[128 = 0]

[138, 141, 136, 140, 107, 133, 123, 118, 106, 133, 132, 127, 117, 119, 140, 102, 129, 173, 137, 124, 116, 119, 123, 146, 115, 143, 133, 133, 138, 123, 117, 133, 125, 125, 124, 130, 133, 138, 140, 100, 142, 124, 116, 147, 140, 110, 137, 143, 154, 129, 85, 132, 133, 119, 137, 120, 136, 139, 129, 108, 129, 133, 115, 136, 125, 116, 110, 141, 142, 144, 212, 106, 111, 86]  (23)
[139, 130, 126, 141, 112, 131, 137, 116, 128, 161, 114, 134, 127, 119, 126, 116, 126, 154, 131, 133, 106, 118, 114, 145, 146, 156, 141, 120, 170, 142, 122, 111, 139, 122, 129, 107, 115, 126, 123, 113, 152, 132, 134, 142, 124, 126, 164, 137, 166, 141, 98, 121, 134, 116, 133, 139, 124, 132, 131, 89, 137, 103, 122, 114, 140, 137, 136, 126, 143, 133, 130, 120, 91, 111]  (25)
[113, 144, 116, 136, 117, 123, 129, 140, 127, 142, 128, 118, 117, 119, 136, 143, 138, 162, 129, 131, 104, 136, 138, 138, 138, 151, 117, 120, 127, 138, 130, 109, 134, 120, 146, 149, 108, 124, 110, 114, 136, 109, 131, 133, 121, 122, 133, 146, 146, 117, 112, 90, 144, 114, 143, 108, 121, 139, 133, 108, 130, 119, 121, 109, 114, 122, 110, 148, 158, 123, 121, 134, 120, 154]  (22)
[124, 138, 147, 159, 113, 135, 149, 130, 106, 155, 128, 136, 125, 122, 178, 138, 126, 206, 167, 141, 95, 105, 121, 150, 127, 157, 102, 120, 130, 106, 130, 103, 147, 120, 112, 172, 102, 120, 102, 140, 66, 126, 123, 195, 108, 108, 177, 137, 159, 138, 160, 135, 128, 86, 160, 88, 98, 130, 152, 145, 137, 139, 118, 142, 113, 98, 87, 167, 207, 109, 122, 176, 135, 184]  (25)
[127, 138, 120, 153, 101, 112, 130, 92, 100, 109, 132, 98, 99, 140, 133, 129, 126, 172, 127, 118, 128, 118, 133, 140, 105, 142, 134, 139, 157, 132, 149, 194, 127, 128, 138, 139, 136, 156, 138, 81, 158, 122, 129, 144, 139, 132, 114, 119, 131, 125, 129, 107, 124, 116, 131, 112, 122, 146, 126, 99, 125, 159, 133, 144, 107, 106, 139, 154, 130, 151, 137, 83, 104, 93]  (22)
[127, 164, 92, 160, 144, 138, 145, 127, 90, 194, 132, 108, 118, 133, 136, 122, 117, 136, 144, 133, 95, 125, 135, 141, 165, 129, 148, 118, 131, 145, 125, 117, 120, 113, 112, 98, 99, 126, 127, 114, 161, 119, 153, 117, 119, 132, 127, 146, 154, 149, 96, 108, 119, 111, 155, 112, 155, 146, 125, 84, 123, 65, 104, 88, 189, 163, 89, 120, 127, 120, 147, 127, 96, 105]  (22)
[144, 150, 121, 123, 128, 97, 127, 139, 88, 115, 139, 134, 118, 126, 132, 103, 140, 150, 132, 143, 111, 124, 128, 138, 141, 143, 153, 119, 145, 117, 112, 120, 110, 144, 138, 103, 153, 120, 136, 130, 134, 132, 122, 156, 156, 145, 138, 122, 145, 124, 102, 129, 120, 125, 129, 113, 122, 134, 137, 86, 133, 100, 136, 114, 125, 120, 126, 135, 151, 132, 143, 93, 99, 106]  (21)
[137, 123, 123, 128, 124, 128, 140, 136, 136, 135, 141, 123, 132, 121, 126, 124, 133, 153, 118, 127, 115, 132, 121, 112, 139, 155, 117, 115, 135, 128, 132, 125, 136, 131, 129, 105, 128, 127, 130, 107, 143, 107, 158, 148, 126, 144, 125, 130, 135, 123, 79, 109, 125, 129, 114, 134, 149, 119, 109, 100, 115, 97, 134, 99, 121, 139, 121, 124, 123, 144, 153, 115, 89, 123]  (22)
[131, 124, 127, 139, 107, 119, 127, 101, 103, 119, 135, 109, 80, 130, 137, 140, 146, 190, 92, 130, 135, 145, 152, 187, 100, 183, 120, 155, 122, 144, 129, 124, 174, 108, 135, 153, 115, 125, 140, 100, 141, 95, 121, 131, 149, 77, 99, 143, 176, 154, 135, 135, 130, 132, 139, 109, 108, 164, 141, 141, 137, 134, 133, 149, 145, 121, 135, 155, 165, 140, 93, 115, 118, 37]  (19)
[112, 139, 125, 133, 125, 125, 104, 122, 118, 121, 143, 118, 127, 112, 150, 134, 107, 149, 138, 144, 116, 132, 147, 142, 119, 137, 132, 134, 119, 156, 132, 121, 163, 118, 110, 131, 131, 128, 131, 140, 110, 120, 119, 148, 109, 105, 135, 137, 141, 133, 107, 153, 143, 116, 125, 121, 125, 145, 137, 132, 138, 116, 118, 133, 174, 102, 128, 138, 130, 131, 109, 131, 150, 89]  (19)
[124, 143, 106, 165, 121, 124, 126, 121, 113, 158, 120, 102, 128, 140, 165, 242, 130, 207, 145, 125, 87, 122, 126, 154, 117, 142, 101, 157, 125, 143, 126, 98, 172, 98, 116, 173, 90, 145, 119, 122, 92, 103, 138, 151, 139, 107, 146, 153, 149, 152, 151, 158, 149, 96, 181, 85, 114, 153, 138, 115, 158, 121, 113, 147, 129, 121, 71, 171, 166, 125, 120, 155, 124, 136]  (17)
[142, 139, 91, 139, 123, 113, 134, 117, 104, 160, 120, 122, 116, 131, 146, 124, 126, 174, 130, 124, 103, 118, 113, 136, 135, 156, 142, 123, 141, 121, 132, 118, 113, 122, 137, 123, 118, 136, 106, 103, 127, 126, 139, 170, 153, 127, 148, 134, 152, 148, 91, 119, 144, 123, 157, 110, 102, 115, 129, 62, 136, 105, 124, 111, 130, 123, 102, 126, 174, 130, 141, 127, 81, 108]  (25)
[120, 133, 106, 126, 122, 143, 144, 103, 126, 167, 137, 123, 123, 101, 149, 148, 138, 181, 138, 127, 99, 133, 107, 141, 127, 162, 100, 141, 106, 105, 131, 121, 91, 132, 140, 162, 113, 124, 89, 85, 138, 110, 114, 134, 134, 139, 140, 155, 158, 116, 116, 119, 111, 114, 144, 115, 130, 118, 117, 139, 121, 131, 128, 145, 119, 137, 110, 164, 185, 144, 149, 124, 85, 157]  (21)
[129, 140, 114, 165, 114, 124, 119, 131, 118, 164, 121, 124, 122, 161, 141, 134, 126, 164, 129, 134, 109, 123, 143, 138, 133, 156, 115, 137, 130, 168, 141, 105, 165, 105, 132, 115, 105, 120, 129, 108, 153, 117, 153, 119, 107, 109, 132, 157, 145, 158, 110, 122, 153, 90, 141, 114, 108, 140, 136, 110, 128, 105, 117, 120, 137, 141, 91, 129, 124, 131, 122, 151, 108, 119]  (22)
[123, 122, 119, 136, 111, 106, 135, 113, 86, 96, 139, 121, 105, 129, 87, 106, 124, 128, 115, 131, 149, 127, 136, 118, 118, 162, 164, 116, 161, 111, 126, 152, 118, 121, 136, 107, 158, 134, 152, 92, 152, 112, 121, 146, 140, 130, 124, 124, 127, 126, 95, 120, 132, 117, 114, 144, 127, 126, 117, 94, 128, 184, 137, 135, 122, 118, 139, 121, 137, 127, 143, 78, 104, 67]  (19)
[133, 147, 95, 136, 146, 121, 124, 151, 119, 146, 122, 129, 114, 144, 135, 115, 120, 149, 114, 132, 114, 124, 126, 136, 137, 147, 140, 118, 134, 139, 130, 102, 119, 113, 135, 98, 113, 120, 133, 128, 133, 110, 145, 116, 116, 127, 141, 145, 147, 147, 101, 108, 138, 123, 146, 115, 121, 130, 136, 86, 127, 106, 124, 99, 129, 116, 103, 122, 139, 134, 137, 130, 98, 146]  (17)
